Here is a tiny trained network, its code and every weight. The questions are about switching its units off for an input and a target symbol, where a switched-off unit gives its printed mean instead of its output.

import numpy as np


def w(rows, s, z=0):
    codes = np.array(rows[::2]) - 128.0
    scale = np.full(codes.shape[1], s)
    scale[-1] = z or s
    return codes * scale


def norm(h):
    return h / np.sqrt((h * h).mean(-1, keepdims=True) + 1e-5)


def f(y):
    return y / 2 * (1 + np.tanh(0.7978845608 * (y + 0.044715 * y**3)))


def softmax(a):
    e = np.exp(a - a.max(-1, keepdims=True))
    return e / e.sum(-1, keepdims=True)


def log_softmax(a):
    a = a - a.max(-1, keepdims=True)
    return a - np.log(np.exp(a).sum(-1, keepdims=True))


def net(x, mask):
    ids = ['ΣΩαδεζηθπτφψ'.index(c) for c in x.split()]
    T = len(ids)
    res = E[ids] + P[:T]
    r = norm(res)
    for j in range(2):
        rows = slice(2 * j, 2 * j + 2)
        q, k, v = (r @ M[0][rows].T for M in (Q, K, V))
        z = softmax(np.where(np.tri(T) > 0, q @ k.T / 2**0.5, -1e9)) @ v
        o = O[0][rows]
        res = res + np.where(mask[j], z, o[:, -1]) @ o[:, :-1]
    y = f(norm(res) @ A[0][:, :-1].T + A[0][:, -1])
    res = res + np.where(mask[2:6], y, B[0][:, -1]) @ B[0][:, :-1]
    return log_softmax(norm(res)[-1] @ U[:, :-1].T + U[:, -1])


Q, K, V, O, A, B = {}, {}, {}, {}, {}, {}
E = w([
[182,6,61,145],'Σ',
[71,50,51,144],'Ω',
[113,150,146,205],'α',
[62,148,151,86],'δ',
[208,110,183,118],'ε',
[155,89,74,48],'ζ',
[176,155,66,79],'η',
[155,171,94,109],'θ',
[141,194,162,155],'π',
[155,181,76,162],'τ',
[186,187,206,113],'φ',
[132,161,4,83],'ψ',
],0.013)
P = w([
[85,245,92,188],'0',
[134,246,108,125],'1',
[138,220,123,121],'2',
[144,197,136,104],'3',
[142,180,130,97],'4',
[136,170,130,95],'5',
[91,2,131,96],'6',
[96,65,139,111],'7',
],0.0051)
Q[0] = w([
[188,177,13,48],'head 1',
[168,62,145,179],'head 1',
[2,88,91,151],'head 2',
[171,62,140,74],'head 2',
],0.0065)
K[0] = w([
[70,133,228,36],'head 1',
[213,111,93,250],'head 1',
[3,91,23,139],'head 2',
[201,109,129,164],'head 2',
],0.0064)
V[0] = w([
[40,142,194,70],'head 1',
[213,120,190,168],'head 1',
[22,211,137,50],'head 2',
[11,106,1,203],'head 2',
],0.0074)
O[0] = w([
[1,133,162,138,131],'head 1',
[119,161,23,91,32],'head 1',
[24,57,243,57,254],'head 2',
[216,193,193,31,95],'head 2',
],0.0086,0.0026)
A[0] = w([
[61,6,115,230,253],'neuron 1',
[249,84,123,175,99],'neuron 2',
[197,35,2,156,188],'neuron 3',
[126,250,221,191,171],'neuron 4',
],0.0049,0.0032)
B[0] = w([
[3,191,17,159,252],'neuron 1',
[225,74,50,65,132],'neuron 2',
[84,109,82,157,215],'neuron 3',
[144,161,94,178,209],'neuron 4',
],0.0054,0.0034)
U = w([
[204,100,68,144,191],'Σ',
[180,75,172,117,9],'Ω',
[133,152,195,183,20],'α',
[157,112,36,209,220],'δ',
[104,144,106,179,234],'ε',
[147,155,147,79,44],'ζ',
[218,154,108,159,2],'η',
[37,58,254,125,230],'θ',
[208,128,122,103,27],'π',
[171,182,176,95,27],'τ',
[190,45,194,43,107],'φ',
[183,182,166,178,209],'ψ',
],0.0096,0.0045)

Each question gives the input, a string of symbols that net reads in full, and the target symbol t.
The units are the heads (2 rows each of Q, K, V and O) and the neurons (one row each of A and B). Each row of codes is followed by its name. A weight is (code - 128) times the scale printed after its matrix; where a second scale follows, it is the last column's (O, A, B and U).
mask holds one flag per unit, heads first, then neurons. A switched-off unit (its flag False) gives its mean, the last column of its rows in O or B, instead of its output. The means were averaged over made-up inputs and are rounded, as every weight is.
A unit's drop is (log p(t) with every unit on - log p(t) with that unit switched off) / (log p(t) with every unit on - log p(t) with every unit switched off).
The circuit of an input: a set's keep is (log p(t) with only the set's units on - log p(t) with every unit switched off) / (log p(t) with every unit on - log p(t) with every unit switched off). Starting from all 6 units, units are removed one at a time, each time the one whose removal leaves the highest keep (on an exact tie, the one counted first), for as long as the keep stays at least 0.8.
circuit, biggest first: the units of the circuit, biggest drop first
unit that matters most: the unit with the biggest drop
heads that matter: for each layer, one digit per head in row order, 1 if its drop is at least 0.15 and else 0, layers parted by /
drop when u is switched off: that unit's drop, to one decimal
input φ δ τ θ, target θ: unit that matters most => head 1
input ζ α α α δ θ φ, target ε: circuit, biggest first => head 2; neuron 1
input η η α Σ ζ ζ θ, target Σ: heads that matter => 01
input α ψ θ α ζ α, target ψ: heads that matter => 11
input α η ζ ε α, target δ: circuit, biggest first => head 1; head 2
input ζ δ ψ δ θ, target θ: heads that matter => 00
input π θ δ ζ π, target θ: heads that matter => 01
input α δ ζ ζ, target θ: heads that matter => 10
input δ θ ζ ζ η α θ τ, target θ: heads that matter => 11
input ζ θ Σ φ, target ε: heads that matter => 01
input τ φ δ ζ ψ, target θ: circuit, biggest first => head 1; head 2
input α α δ α ζ η, target θ: heads that matter => 10
input π ε α ε δ ψ ψ, target θ: drop when head 1 is switched off => 0.5
input δ ε ζ ζ ζ, target δ: drop when head 1 is switched off => -0.2
input ψ δ θ α η, target θ: drop when head 1 is switched off => 0.5
input ψ ε ε ζ α ζ, target δ: circuit, biggest first => head 2
input ζ α α δ δ τ, target θ: drop when head 1 is switched off => 0.1
